Below is a small trained network, with its code and all its weights. Each question gives an input and a class and asks what happens when units are switched off, that is, made to give their printed mean instead of their output.

import numpy as np


def w(rows, s, z=0):
    codes = np.array(rows[::2]) - 128.0
    scale = np.full(codes.shape[1], s)
    scale[-1] = z or s
    return codes * scale


def norm(h):
    return h / np.sqrt((h * h).mean(-1, keepdims=True) + 1e-5)


def f(y):
    return y / 2 * (1 + np.tanh(0.7978845608 * (y + 0.044715 * y**3)))


def log_softmax(a):
    a = a - a.max(-1, keepdims=True)
    return a - np.log(np.exp(a).sum(-1, keepdims=True))


def net(x, mask):
    res = np.array(x, float).reshape(1, 3) / 4 @ E
    u = 0
    for l in range(2):
        y = f(norm(res) @ A[l][:, :-1].T + A[l][:, -1])
        res = res + np.where(mask[u : u + 13], y, B[l][:, -1]) @ B[l][:, :-1]
        u += 13
    return log_softmax(norm(res)[-1] @ U[:, :-1].T + U[:, -1])


A, B = {}, {}
E = w([
[148,106,127,122,174,162,188,7,140,121,92],'x0',
[143,4,130,126,130,143,136,177,114,135,110],'x1',
[134,119,255,102,205,195,146,110,126,140,166],'x2',
],0.0092)
A[0] = w([
[116,114,104,133,131,130,137,72,141,126,127,2],'L0N1',
[125,202,105,131,123,122,125,111,133,128,131,92],'L0N2',
[122,180,133,123,128,128,121,177,126,136,152,140],'L0N3',
[127,215,168,118,137,141,128,120,130,141,152,19],'L0N4',
[128,230,126,129,135,127,129,64,135,119,128,72],'L0N5',
[133,125,127,119,131,124,112,191,124,135,156,115],'L0N6',
[120,139,235,124,154,145,121,155,133,123,161,23],'L0N7',
[121,253,136,131,127,122,121,125,134,122,142,158],'L0N8',
[128,111,198,129,140,135,130,68,128,126,131,29],'L0N9',
[132,107,96,123,132,129,137,66,125,124,102,67],'L0N10',
[114,85,110,127,129,134,134,69,133,135,119,27],'L0N11',
[115,114,143,123,129,133,125,93,124,133,124,108],'L0N12',
[110,132,141,123,126,119,135,131,138,141,123,84],'L0N13',
],0.019,0.0043)
B[0] = w([
[88,67,135,112,86,84,104,121,35,162,99,167],'L0N1',
[139,124,87,63,127,167,128,168,143,190,164,203],'L0N2',
[145,134,118,130,190,158,62,130,101,75,126,195],'L0N3',
[98,159,183,183,131,75,111,82,147,6,80,203],'L0N4',
[11,187,165,138,50,159,169,149,136,197,117,242],'L0N5',
[70,128,129,141,73,130,152,130,172,143,126,190],'L0N6',
[178,143,180,146,83,71,110,168,42,181,140,230],'L0N7',
[247,40,84,111,182,90,105,108,90,108,144,254],'L0N8',
[91,106,84,115,208,188,146,79,176,117,121,199],'L0N9',
[194,149,131,140,39,79,133,128,146,110,124,193],'L0N10',
[220,162,116,169,131,91,177,132,104,104,138,177],'L0N11',
[128,93,129,91,130,134,137,91,141,142,118,151],'L0N12',
[131,108,146,121,127,129,108,107,108,137,134,125],'L0N13',
],0.021,0.015)
A[1] = w([
[39,132,180,117,97,139,134,187,119,175,151,2],'L1N1',
[162,108,102,89,248,195,146,106,130,157,142,74],'L1N2',
[32,168,83,141,121,146,132,147,250,59,121,89],'L1N3',
[158,137,194,134,142,163,124,180,167,196,173,59],'L1N4',
[134,101,58,42,192,169,100,165,146,94,157,43],'L1N5',
[88,89,144,106,220,163,189,45,152,127,126,128],'L1N6',
[72,152,156,174,79,116,111,149,173,160,143,154],'L1N7',
[78,224,146,121,118,112,123,87,128,208,105,88],'L1N8',
[131,84,60,102,179,175,110,92,166,117,129,60],'L1N9',
[109,154,148,146,84,128,155,155,60,138,128,124],'L1N10',
[7,171,182,154,184,172,170,84,184,86,97,29],'L1N11',
[85,174,176,79,64,174,192,145,138,189,129,56],'L1N12',
[126,73,73,114,171,147,109,88,170,117,138,106],'L1N13',
],0.018,0.0025)
B[1] = w([
[214,191,117,152,111,150,180,74,185,166,94,229],'L1N1',
[116,74,153,88,79,152,183,148,64,75,82,207],'L1N2',
[93,48,112,48,201,45,137,159,112,110,42,203],'L1N3',
[169,140,136,174,109,180,106,158,200,114,120,159],'L1N4',
[57,209,108,179,153,147,188,146,124,109,119,209],'L1N5',
[94,16,194,129,95,174,110,135,187,88,175,198],'L1N6',
[140,81,156,126,185,157,143,175,133,169,102,235],'L1N7',
[119,126,52,135,86,77,79,178,173,150,200,212],'L1N8',
[130,158,91,119,132,214,118,178,124,135,152,183],'L1N9',
[95,136,92,77,204,195,138,69,175,120,131,251],'L1N10',
[88,165,44,251,171,85,153,132,222,85,188,185],'L1N11',
[77,143,197,99,126,101,51,122,32,131,145,247],'L1N12',
[114,180,163,152,101,176,145,172,132,164,124,178],'L1N13',
],0.025,0.011)
U = w([
[72,199,67,141,137,210,171,208,67,89,133,137],'0',
[166,157,177,158,193,66,32,99,41,52,137,132],'1',
[104,72,97,88,206,67,158,155,157,157,43,254],'2',
[194,188,175,144,157,209,96,113,187,232,126,19],'3',
[78,178,81,52,57,94,91,93,98,250,172,34],'4',
[36,95,112,203,134,83,97,101,208,98,224,196],'5',
[228,119,69,133,67,65,194,63,133,99,105,185],'6',
[139,20,181,134,76,215,176,132,145,71,145,15],'7',
],0.013,0.0014)

Each question gives the input, the list of numbers given to net, and the class t.
The units are the neurons (one row each of A and B). Each row of codes is followed by its name. A weight is (code - 128) times the scale printed after its matrix; where a second scale follows, it is the last column's (A, B and U).
mask holds one flag per neuron, layer by layer. A switched-off neuron (its flag False) gives its mean, the last column of its row in B, instead of its output. The means were averaged over made-up inputs and are rounded, as every weight is.
A unit's drop is (log p(t) with every unit on - log p(t) with that unit switched off) / (log p(t) with every unit on - log p(t) with every unit switched off).
The circuit of an input: a set's keep is (log p(t) with only the set's units on - log p(t) with every unit switched off) / (log p(t) with every unit on - log p(t) with every unit switched off). Starting from the 12 units with the biggest drops (on a tie, the unit counted first), units are removed one at a time, each time the one whose removal leaves the highest keep (on an exact tie, the one counted first), for as long as the keep stays at least 0.8.
circuit, biggest first: the units of the circuit, biggest drop first
unit that matters most: the unit with the biggest drop
k most important neurons: the k neurons with the biggest drops, biggest first
k most important neurons of layer l: the k neurons of layer l with the biggest drops, biggest first
input [1,5,2], class 7: unit that matters most	L0N5
input [-2,-7,3], class 1: 2 most important neurons of layer 0	[L0N8; L0N4]
input [8,1,3], class 7: 2 most important neurons	[L0N9; L0N4]
input [-6,4,-6], class 2: circuit, biggest first	[L0N8; L0N7; L1N3]
input [8,-7,1], class 5: 2 most important neurons	[L0N5; L0N7]
input [-5,1,-3], class 2: 3 most important neurons	[L0N8; L0N6; L0N7]
input [7,1,3], class 7: circuit, biggest first	[L0N9; L1N6]
input [-4,2,-2], class 2: circuit, biggest first	[L0N8; L0N7; L1N3]
input [-1,-6,6], class 1: 3 most important neurons	[L0N7; L0N8; L0N4]
input [-7,8,1], class 3: 3 most important neurons of layer 0	[L0N4; L0N9; L0N8]
input [5,-2,8], class 5: 2 most important neurons	[L0N9; L0N8]
input [2,-7,4], class 5: 3 most important neurons of layer 0	[L0N5; L0N4; L0N9]
input [0,6,3], class 3: 3 most important neurons of layer 0	[L0N7; L0N8; L0N3]
input [5,-5,-4], class 4: circuit, biggest first	[L0N5]
input [4,2,2], class 7: 2 most important neurons	[L0N9; L0N5]
input [8,1,-3], class 6: 2 most important neurons	[L0N11; L0N10]
input [-4,1,-3], class 2: 4 most important neurons of layer 0	[L0N8; L0N7; L0N6; L0N9]
input [4,-8,8], class 5: 3 most important neurons of layer 0	[L0N5; L0N4; L0N9]
input [3,-1,5], class 5: 2 most important neurons	[L0N9; L0N8]
input [6,7,-7], class 6: most important neuron of layer 0	[L0N5]
input [0,-2,6], class 1: 2 most important neurons of layer 0	[L0N7; L0N4]
input [-1,8,7], class 3: 2 most important neurons	[L0N7; L0N8]
input [1,-7,1], class 5: 3 most important neurons	[L0N4; L0N5; L0N7]
input [-5,0,4], class 1: 2 most important neurons of layer 0	[L0N5; L0N3]
input [-4,3,7], class 3: 2 most important neurons of layer 0	[L0N7; L0N8]
input [3,1,3], class 7: 2 most important neurons of layer 0	[L0N9; L0N5]
input [6,3,0], class 6: circuit, biggest first	[L0N10]
